Below are the code and all the weights of a small trained network. Each question names an input and a class and asks about switching units off, where a switched-off unit gives its printed mean instead of its output.

import numpy as np


def w(rows, s, z=0):
    codes = np.array(rows[::2]) - 128.0
    scale = np.full(codes.shape[1], s)
    scale[-1] = z or s
    return codes * scale


def norm(h):
    return h / np.sqrt((h * h).mean(-1, keepdims=True) + 1e-5)


def f(y):
    return y / 2 * (1 + np.tanh(0.7978845608 * (y + 0.044715 * y**3)))


def log_softmax(a):
    a = a - a.max(-1, keepdims=True)
    return a - np.log(np.exp(a).sum(-1, keepdims=True))


def net(x, mask):
    res = np.array(x, float).reshape(1, 5) / 4 @ E
    u = 0
    for l in range(2):
        y = f(norm(res) @ A[l][:, :-1].T + A[l][:, -1])
        res = res + np.where(mask[u : u + 14], y, B[l][:, -1]) @ B[l][:, :-1]
        u += 14
    return log_softmax(norm(res)[-1] @ U[:, :-1].T + U[:, -1])


A, B = {}, {}
E = w([
[62,73,215,147,196,112,114,146,137,239],'x0',
[123,89,86,133,171,81,79,224,77,71],'x1',
[161,56,161,203,98,123,254,118,108,236],'x2',
[90,126,55,143,146,195,90,149,87,115],'x3',
[79,165,67,129,46,145,220,149,57,161],'x4',
],0.0028)
A[0] = w([
[84,116,98,130,120,99,180,202,28,153,37],'0.n1',
[72,152,91,194,93,114,160,197,62,161,40],'0.n2',
[63,88,143,141,250,114,82,168,114,150,6],'0.n3',
[211,189,96,158,72,86,172,113,140,58,75],'0.n4',
[172,39,128,156,254,140,92,180,136,121,35],'0.n5',
[180,89,140,183,228,129,21,190,120,114,25],'0.n6',
[159,152,101,150,251,116,153,134,112,139,78],'0.n7',
[104,218,99,113,86,186,217,92,147,164,133],'0.n8',
[165,167,27,148,141,150,133,134,36,75,64],'0.n9',
[104,132,209,128,164,82,167,158,202,199,49],'0.n10',
[120,99,156,120,67,105,147,33,154,244,93],'0.n11',
[93,192,107,39,213,159,51,149,120,69,16],'0.n12',
[143,104,133,170,59,163,242,66,66,180,26],'0.n13',
[181,89,154,145,205,119,100,205,163,149,50],'0.n14',
],0.0036,0.002)
B[0] = w([
[105,77,64,95,209,110,94,205,120,148,179],'0.n1',
[87,109,76,88,161,152,169,166,197,152,169],'0.n2',
[217,94,125,125,42,105,181,95,212,93,203],'0.n3',
[175,79,72,55,56,77,178,67,55,94,188],'0.n4',
[79,35,162,183,50,88,104,117,183,90,217],'0.n5',
[67,69,134,242,46,147,139,155,156,73,235],'0.n6',
[85,125,132,150,77,89,100,127,177,122,130],'0.n7',
[169,4,151,222,142,104,176,175,170,55,198],'0.n8',
[112,125,216,116,90,56,120,108,110,187,203],'0.n9',
[123,173,162,76,173,73,87,68,81,182,200],'0.n10',
[158,164,163,218,160,183,116,74,62,169,230],'0.n11',
[100,220,164,175,184,194,106,87,112,48,254],'0.n12',
[114,202,146,202,146,209,133,172,155,52,243],'0.n13',
[49,61,155,152,33,111,109,121,166,143,178],'0.n14',
],0.0033,0.002)
A[1] = w([
[117,95,171,118,86,129,191,115,133,179,112],'1.n1',
[53,222,102,85,141,179,54,105,171,64,58],'1.n2',
[64,102,69,67,139,151,155,239,108,182,3],'1.n3',
[158,187,121,154,114,187,178,119,128,204,57],'1.n4',
[82,121,36,92,141,102,147,215,130,214,42],'1.n5',
[135,98,150,174,85,146,222,149,155,170,91],'1.n6',
[199,124,80,26,39,99,142,82,103,98,66],'1.n7',
[177,128,95,81,135,70,199,135,83,92,156],'1.n8',
[131,136,160,147,99,192,75,46,195,81,136],'1.n9',
[125,114,50,129,100,142,138,216,121,57,137],'1.n10',
[140,88,181,38,189,58,58,142,208,123,131],'1.n11',
[49,120,201,185,159,164,105,174,129,217,144],'1.n12',
[156,123,232,126,177,90,110,75,126,216,84],'1.n13',
[143,151,179,116,169,65,112,76,159,252,38],'1.n14',
],0.0044,0.0024)
B[1] = w([
[93,190,108,156,156,172,67,133,80,85,162],'1.n1',
[213,130,215,108,246,150,76,196,50,117,222],'1.n2',
[87,56,87,94,189,148,191,183,141,193,158],'1.n3',
[148,125,107,178,104,192,133,130,142,80,152],'1.n4',
[65,103,100,73,188,138,157,182,172,195,155],'1.n5',
[117,171,144,147,182,214,80,121,125,91,202],'1.n6',
[180,141,96,47,100,44,145,88,195,150,169],'1.n7',
[145,133,107,97,133,131,115,101,208,160,175],'1.n8',
[126,109,108,105,133,92,159,193,93,148,232],'1.n9',
[115,138,177,114,145,110,119,92,157,200,220],'1.n10',
[129,122,50,206,104,217,186,149,116,128,187],'1.n11',
[204,169,96,54,60,58,136,73,137,105,255],'1.n12',
[3,149,116,56,58,77,97,86,91,185,206],'1.n13',
[70,188,150,116,94,62,97,109,15,197,172],'1.n14',
],0.0045,0.0031)
U = w([
[54,180,184,121,68,87,110,65,55,203,196],'0',
[65,82,76,93,189,145,185,214,151,200,231],'1',
[210,148,83,45,80,64,166,87,201,96,1],'2',
[172,167,187,101,218,152,57,190,64,62,164],'3',
[85,27,165,210,65,85,88,161,187,86,88],'4',
[157,174,127,227,119,245,204,107,122,113,80],'5',
],0.011,0.00058)

Each question gives the input, the list of numbers given to net, and the class t.
The units are the neurons (one row each of A and B). Each row of codes is followed by its name. A weight is (code - 128) times the scale printed after its matrix; where a second scale follows, it is the last column's (A, B and U).
mask holds one flag per neuron, layer by layer. A switched-off neuron (its flag False) gives its mean, the last column of its row in B, instead of its output. The means were averaged over made-up inputs and are rounded, as every weight is.
A unit's drop is (log p(t) with every unit on - log p(t) with that unit switched off) / (log p(t) with every unit on - log p(t) with every unit switched off).
The circuit of an input: a set's keep is (log p(t) with only the set's units on - log p(t) with every unit switched off) / (log p(t) with every unit on - log p(t) with every unit switched off). Starting from the 12 units with the biggest drops (on a tie, the unit counted first), units are removed one at a time, each time the one whose removal leaves the highest keep (on an exact tie, the one counted first), for as long as the keep stays at least 0.8.
units of the circuit, in order: the units of the circuit, biggest drop first
unit that matters most: the unit with the biggest drop
top k neurons: the k neurons with the biggest drops, biggest first
top k neurons in layer l: the k neurons of layer l with the biggest drops, biggest first
drop of u: that unit's drop, to one decimal
input [7,3,0,-5,-5], class 0: units of the circuit, in order : [1.n13]
input [-6,-8,1,5,-3], class 2: units of the circuit, in order : [0.n4, 1.n7]
input [-5,1,5,4,6], class 1: top 2 neurons : [0.n1, 0.n2]
input [-4,5,4,2,-2], class 4: top 4 neurons : [0.n5, 1.n12, 0.n6, 0.n9]
input [4,5,-7,-2,8], class 1: top 2 neurons in layer 1 : [1.n3, 1.n5]
input [-3,8,1,-8,-2], class 4: top 3 neurons : [1.n12, 0.n6, 0.n14]
input [7,0,-4,-5,-6], class 0: top 2 neurons : [0.n10, 1.n13]
input [-5,-7,-1,5,2], class 2: top 3 neurons in layer 0 : [0.n4, 0.n6, 0.n12]
input [7,0,2,0,6], class 1: top 4 neurons in layer 0 : [0.n1, 0.n2, 0.n9, 0.n12]
input [0,3,7,-5,6], class 5: top 2 neurons : [0.n13, 0.n11]
input [4,-7,3,0,5], class 5: top 2 neurons in layer 0 : [0.n13, 0.n8]
input [6,-5,-3,8,0], class 3: top 2 neurons : [1.n2, 0.n9]
input [-1,2,-6,-2,8], class 1: top 3 neurons in layer 1 : [1.n12, 1.n3, 1.n5]
input [-6,8,0,0,3], class 2: unit that matters most : 0.n4
input [6,-2,8,7,2], class 5: top 3 neurons in layer 0 : [0.n13, 0.n11, 0.n9]
input [-3,5,6,-3,2], class 1: drop of 0.n1 : 0.3
input [8,6,-4,-3,3], class 4: drop of 0.n14 : 0.1
input [1,-2,-1,4,1], class 3: drop of 0.n4 : 0.1
input [-8,-2,3,8,-8], class 2: top 2 neurons in layer 0 : [0.n4, 0.n13]
input [-5,2,8,5,-8], class 4: top neuron in layer 0 : [0.n5]
